Each row is followed by its class.
[ -37 -435  471  181   73  210 -120 -245 -174  113 -532   69  109  -88
  -67    7  -29 -138  -91 -250  432  -44  460  144 -307  -50 -329   13
  285 -131  328  219   14] -> lete
[-150   10  132   -4   39 -110  -24   27   73   33  -36   28 -131   33
   15 -269 -180  -66  -18  264 -149   73   59  -84   15 -103   17 -106
  -89  250  -21   47 -103] -> dumaf
[ 552   25   64  127 -326  166  153  100 -406  224  168  -39 -316  591
   53 -418  349  148  -48 -471  -57 -362  360  -28  163 -399  328 -224
 -500 -213 -240  305   84] -> Baz
[ 100 -179  375  -97 -232    6 -135 -252 -451  -97  117   88  249   34
 -368   90  384   37 -232 -102  -21  177  478 -166  107  -79 -114  -54
 -163 -217  213  292  -98] -> Sir
[-361 -146  134  209   44    7  -63   91  345  141  289   74  -23 -102
  131  280   61 -152  -78  274 -117   58 -270 -164   67  -17   41  -24
   53  109  -46  157 -252] -> Baz
[  -8   86  -95  234  112   -7  -22 -260   57  173 -409  -74 -144   15
  -51  273   17   32    7  269 -388  146  -67   72  126 -191 -194   17
 -108 -262   80 -106   36] -> zuveb
[ 153  -13  272   82 -110  -93  -68 -174  -77   88  155   94 -158   -9
  230   76  145  272 -130  -46  309  166    8  207  -21 -133  -40  212
  -18  -60 -103  138  126] -> dumaf
[ 220 -114  -73 -222  103  -81  342  234  109  -16  107   21  -75  304
  130  127   71   47  -52  -31  228  118   13  604   64  559  -26  -69
 -307  -28  198 -180  225] -> dumaf
[-170 -249  187 -104  109   -1   32  108  101  190   38  103  -55  -28
  239 -189   11 -130 -173  144  -74 -157   86   55   -5   31  -76  -96
  -53  167    2   53 -164] -> desid
[ 554   33 -196   58   28 -279   65  417  237  -26  563 -113   65  182
    1 -725  376  197  133  -53 -197  109  251 -106  159 -271  578 -315
   72  -29   80    6  -93] -> Ris
[   3 -165  -16 -232  132   38   50  180   23   15  164   59   73   98
   74   33  102 -162 -261   68  -62  181   49  -45  107  304   65 -157
  -43   -7   36  -86  -62] -> Baz
[-248   87  289 -148 -198  -83  175 -383 -178  -19   91  -46 -148  224
 -186   95 -150 -280  196  193  504  153 -361 -157  120  420 -220   27
 -120  -25  -34   99   20] -> Zono
[-294   32  -29 -165   49  -40  -47   92 -129  122 -159  160  219  -73
  -94   52 -209   36 -206  295 -310   60   77 -151    2 -139  114  -58
 -225  181  192   77   48] -> sal
[ 277  -72   93   80 -481 -125  165  -81 -598  309 -374  265   55  276
 -115  -83   26  -43   74 -644  545   46  254 -389   -5   34   20  125
 -216 -160  238  284   17] -> dumaf
[ 194  -58  280   48 -151  -93  -16  188 -294   39   62  217  -30  -31
  -28   93  514  151 -464 -189 -132 -241  109  371 -141  -49 -126  136
 -162  108 -165   56   76] -> Zono
[-114 -157  219 -180  149 -131  -10  163   46   -5   62  -12  -10    9
   57    0   95  -64 -253  216 -277   42    6   15  -33   73   97  -70
   43  199   71   -9  -96] -> Tomos
[ 368  -10 -108 -284 -155  109  190   76 -398 -168 -161 -285 -147  243
 -116   90  170  -67 -320 -733 -286 -356  476  377   83  -14  -83  -66
 -477  141 -162  345  232] -> Gunu
[-219 -111  109 -239  302  -79 -206  -63 -264  -70 -150   88  159 -308
    7  279   48 -301  -19   96 -419  -65  246 -143   40  -73 -389  -79
  -45   35 -117  122 -181] -> Sir
[-215   47 -169  266 -240  344  -80 -344 -154   40   45  177  282 -245
 -319  304 -227   35  -99  114  113  -70  -94 -307 -160  -86 -216   53
 -285 -288  -68   56   61] -> Baz
[ 236 -127  143  -55 -207 -165    8 -278  -86 -177   37 -209 -256   99
   73  298 -124 -119  144 -296  169 -103  -93   13 -377  483 -149  150
  307 -101  -26  374  -45] -> led
[ 306   76 -238 -154   68 -451  175 -185  -25  131 -450  274    6 -196
  179 -186  175  383  192 -606  150 -284  189  426  259 -186 -160  292
  -98 -195   79   -3  137] -> Baz
[-169  -87  249  147 -159  191 -111   51 -196  102   -8 -121  180 -223
 -101   33  163 -136 -202 -108    2  252  121 -462   13 -328  206   46
  269  194   46  109  -90] -> sal
[ 470  -22  -79  412   50  167  130 -370 -413  -15 -155   95 -277  275
   25 -232  153  341  134 -345  427 -447  453  298 -561 -295  161    7
    0 -613  165   16  243] -> Ris
[  23 -135  199  400  141 -226  251  -23  277  201  -32  -65  -46  -62
  -88 -317  328 -110  -75 -110  122  170  129 -148    0 -345  561 -197
  329   10  332  237 -114] -> zuveb
[-311 -155  274 -350  108 -339  145 -297 -235    5  111  518  162   83
   69   24 -182  -72 -237  -75  899 -250  135  176   58   81  -45  125
 -262 -123   89  256  -54] -> desid
[-128 -127  178 -524  362   61  -25  371  -87 -167 -155  -12  320  -55
 -176 -117 -199  -13  249 -168   83  -35   59 -271  174  -15  328 -287
 -140  160  165  -32   18] -> sal
[ 201  126    8   -9 -259  -25  -61  366  167 -120  -96 -270 -155  -39
 -100  156   66  121  -86  246 -332  342 -324  -19   27   99    5   43
   72  197  -89 -299  138] -> zuveb
[ 129   -2  210 -244  507  101  -92 -117 -166  -73  -97  170  150  -82
  242  106  136   73    4   -6  287 -100  173  759  -10  186 -321  102
   92 -178  -59 -308  153] -> desid
[  61  125   20 -144  -83  -12  -89   -7 -147  -37 -382 -105 -129   34
   11  319 -160 -127 -102  -35 -511  -62   87  -27  -79  -32 -254   -9
 -280  134   -8  118  160] -> Ris
[ -55  186   36  157  -46 -265  -18   58  196  -53  720   -1  107  -33
 -249 -408  165  251  225  126  -19  155 -316  -12  334 -107   72  -38
 -240  139 -147   31  -14] -> led
[ 117  206 -310  264   -8 -271   98  -20  -57  -72  134   45    2  291
  -75 -395 -205  166  122 -101 -293  381  191 -528  -40 -278  563   48
    4  211  218 -105  -19] -> Tomos
[-120  -70  128  -63  152    0   74   -4 -154   -4   34  101   21 -194
   88  264  -74   49  -90  -93  333  -36   42   -3 -131  -87  217   75
 -174  -14  118   75  -57] -> Zono
[ -22  -78  135  -26  191   23 -140  195   47   51  -23   66  157 -217
   40 -131   14   50  -35  -74 -237  111   65  -19  150 -111   80 -103
   55   -8    9  -29   27] -> led
[-239 -240  221  665   35  382   -7 -334  -74  221  -17   77 -134  173
 -104  252  -11 -102  202  128  144   42   27 -174 -224 -203 -405 -119
 -368 -129   33  173   95] -> Tomos
[ 349  333 -121  -88  -44 -202  113 -193   54   48 -577  216 -166   42
  245 -510 -149   79   73 -333 -333   10  381   91  143 -174  221   10
   97   82   51  -35   62] -> Ris
[  -6  -37   61 -235   49 -150   23  220  -67  103   -4  269  160   33
  182  -90  158   17 -134   -8   55  151  107  -77  182  -60   10   28
 -134  171   85 -175   41] -> Ris
[ -25  -21   38   81   87  -16  -13  188   57   64  249   83   52   48
   33  -50  -52   95  -49   -2 -131  101  -61   68   99   18   47  -10
 -278   92   -4  -61   -5] -> lete
[  45  178  102  321 -242  -43   52 -229  -31   37  285   75 -131  215
 -167 -242 -181   98   -1  127  133 -228   45  -74 -252 -315  111  -67
 -411   99  -87  280   12] -> sal
[ 165  150   -4 -428  443 -102  160  -78 -183   26 -348  -45  283 -213
   99  177  198  -69   19 -485 -139 -367  175  662  268   61 -260   86
 -172 -204  108 -215  291] -> zuveb
[ -83   86  110 -250  156  -16 -242  -49 -480   86 -624   89  121 -114
   26  159   11  -80  -83 -139 -382 -234  376 -250  -93 -392  -59   60
  -45   45  220   82  -44] -> Zono
[ 111 -136   70   80  -26  -48   63 -120   46   -5 -104 -115 -163   19
   17  162   -9   43   -8 -121 -356   -1  116  245  -33  183 -114   45
  -36  -72   97  121  -50] -> sal
[ 184  116  -78  126 -126   59  127  164  -42   76  154  114 -418  206
  284   99  116   26   22 -121  140 -469 -225  438 -233  197 -357   45
 -456  -55 -303 -110  237] -> lete
[ 174  240 -109  -36  -90   14 -112   97  104  -69  -40    3  -48  -59
   12   46   58    2  -79  314 -787 -189  -37  493    0  126 -524  -49
 -181   71 -352 -128  269] -> Gunu
[-238   74 -104 -341   24  167   25 -302   -2   -9 -125 -183 -107   54
  147   -4 -291 -234  268  256  224 -148 -122  -98  -55  240 -314  -35
   12  -37   82  -81   19] -> Ris
[ 330  338 -212  177  -78  -55  148 -105  226  -25   -5  222  103  293
  -91 -323  125  228  100  137  120  211   57  194  223 -185   46  -90
 -159 -259   51 -398  479] -> Tomos
[ 328 -203  133    0 -204  240  200  -76  180  159   97 -189 -323  555
  263  -82   85   83 -147  -31  189  -86   80  414 -144  330  238 -108
  103 -172  170  222   94] -> lete
[  -1  111   51  156  153 -413 -130 -316 -198 -156 -517  -26   32 -261
 -363  192 -112  148  258  -88 -162  257   61  138   63 -157   35  196
  352   33   42  361 -159] -> led
[-190 -146  -34 -132   99  254 -162  124 -100  336  -64   51  -43  139
  159   66  303  -83 -358  343 -620   66   71 -198   92 -113 -154 -309
 -208   40  -13  221  153] -> zuveb
[ 163   18   83  151 -287 -138   41 -145  169   31 -198 -213 -188 -178
 -120   89  216  -44  -10 -230  143   60 -114   61  202 -135 -197   66
  103 -180  -94  201   81] -> Gunu
[  -1  257   32 -154  307 -232  -50  357  267 -253  124 -217  133 -154
 -177 -434 -243   54  175  245 -707 -167 -113  214  158 -200  229 -161
   13  308 -189 -228   68] -> lete
[ 276  -97  -49   -9 -146   62  276   49   48  179   36 -122 -164  293
   94 -203  298  -69 -120 -248  -17 -323   50  480  126  241  -92  -55
  -76  -38 -101   38  -40] -> zuveb
[  17   10  -82 -209   93   -2  163    7 -148   11   53   84  -85  123
  182   -1  -30   34 -150 -135    7   38   79  216  130  214  112   61
 -209   81  -21 -111  -59] -> led
[-157 -267    0 -128  196 -219  396   24  328  288  146  -53  -33   99
  169 -233    3 -110  333  298   21  -26 -392 -405  -52  175  176 -247
   28   13  201  -30  140] -> zuveb
[-121 -108  -24  -28   73   18   27  122  181   56  102   30   39 -125
   80  -55  -27   19 -129  209 -246   23   34  162  164   54   15  -64
  -73  -74   60 -127 -118] -> Tomos
[ -62  -82   29  214   -5 -298   75   -5  273  108 -252  -36  111   23
 -338  139  161  -12  175  371  -32  434 -106 -143  -42  -71  -52 -148
   53  249  386  278   94] -> Ris
[-178   29   13  174  187  -20 -388  188  -23 -356 -168  149 -119 -235
   29  563 -206  137   -3  159 -428  -60   64  -77 -308 -361  186   49
  178  159 -236  255 -125] -> led
[ -56 -217  191  297  251   34   86 -107  123  104  207  -58  189 -498
 -229   69  -39  297  151  185 -225  121 -119 -177   84 -481  119 -174
 -420 -299  -17   39  143] -> Ris
[ -43 -320 -172   37 -229 -334  311 -153  187  481  400  -87  115  266
   71   45  327  -85  -70 -298  732   -4 -427 -108  251  268 -193  237
   13 -162  193  233  -52] -> Baz
[ -89  -35   24  -38   45 -217  122    1  316   93  117  150  -46  -28
  270   52  -19  -58  -50   97  145    8 -218  131  197  107    7  113
   76  -45  -70 -121  -82] -> desid
[ -83   21  -74 -364  127 -161   94  234   -6  -22  292  202   53   70
  194 -204    0   56 -105  121   20  162  -72  -43  157  288  290  -40
  -46  103   74 -175  -32] -> desid
[-454  320 -109 -384  232  -78 -303 -108 -140 -166 -483  161  139 -265
  -54  250 -577  -86  105  717  -62 -172    0   98 -155 -116 -485  108
 -245  178   78 -275  -41] -> lete
[   7   77 -340  -22 -159  -35   39  112  126 -175  276    4  -54   62
  -65  130 -123   87  -27  301 -230  -23 -137  147   80  227 -148   18
 -278 -121 -127 -229  -48] -> Tomos
[-276  -49  -58  255 -253  322  -16    3  -80  270  239   84   -6  187
 -275   48  -66  -33   34  710   66  415 -354 -805   74  -79  163 -334
 -398 -206    1   15  -73] -> Tomos
[ 237   99 -225 -360  112 -386  -34  599  215 -126 -167   51    1   21
  253 -345   78  258  292 -272   32  181   62  -36  312 -153  419   57
  254  465   45 -115  -86] -> desid
[ 339  -73  135  331 -254   54  -70 -458 -126  -66  -30    5 -240   22
 -139  268   75  181 -194  -83 -355 -259   38  420 -312  250 -222  126
  106 -514 -186  303  -34] -> Zono
[-282   63 -266  149  178 -120 -105  -77  392   88 -115   14  383 -634
 -251 -168 -349  -78  277  301 -554 -138 -308  -89  136  -88 -306  -69
  136  -52 -187  -18  -85] -> lete
[ -83  -18  -55  -60   29   44   76  128   72  176  110    2  100   89
    0  -59  157  -23 -143   26  -88  139 -113  -93  333  -25   53  -82
 -216  -27   49 -144   36] -> Tomos
[ 321   -4  -43 -228   58   17   67 -215  -27   10 -529  -21 -241   32
  345 -128   75  181 -252 -260  414  267  516  304 -153  -14  251   84
  290  -51  478    8   88] -> Ris
[  65  -17  169   41  481   97 -158  492  120  -33 -251 -194  113  -44
 -117   26   -2   88  256  374 -611 -145  107  307 -209 -249  -86 -315
 -192   82  262 -296  300] -> sal
[  39 -246    2  -16  220  256 -103   30   61  112  171 -153  210   11
 -163 -505    8  132  -16  125  197 -170  314   -5 -174 -239   39 -334
 -161 -132  331   98    6] -> Gunu
[ 251  -96   47  364 -449    1   29 -304  -88   34  -58 -260 -294  115
 -267  216  516  -20    3 -232  200   -6 -227  -85  -73   55 -303  126
  271 -266 -199  240   13] -> sal
[-127  -82  -21  112  235   90  146  136  159  128   32  -40  -20   72
  145   91   -9  -38   24  -64  -26   19  -88   38   28  -28  229  -82
  -56  -16  185  -51   88] -> Ris
[  99  132   90  -92  -97  142  146  149   62   93 -289   57   28   59
   70  -89  -50   27   46  -31 -214 -162  176  292  169 -100   83 -102
 -231   69   72  -84  207] -> Baz
[ -46 -120  106   19   31  135    6 -151  -22   10  123   -8    6   19
  -72 -106  116 -100 -250  105 -171 -134  220  119 -115   93  -82 -124
  -70  -95  112   60 -112] -> Gunu
[  -4  144  111  -38 -164 -382 -157  -37  177 -175  187  -50  220   63
 -373 -278 -289   50  -35  240 -269   31   39  200  154  -14 -226   17
 -117   70   79  112   58] -> Gunu
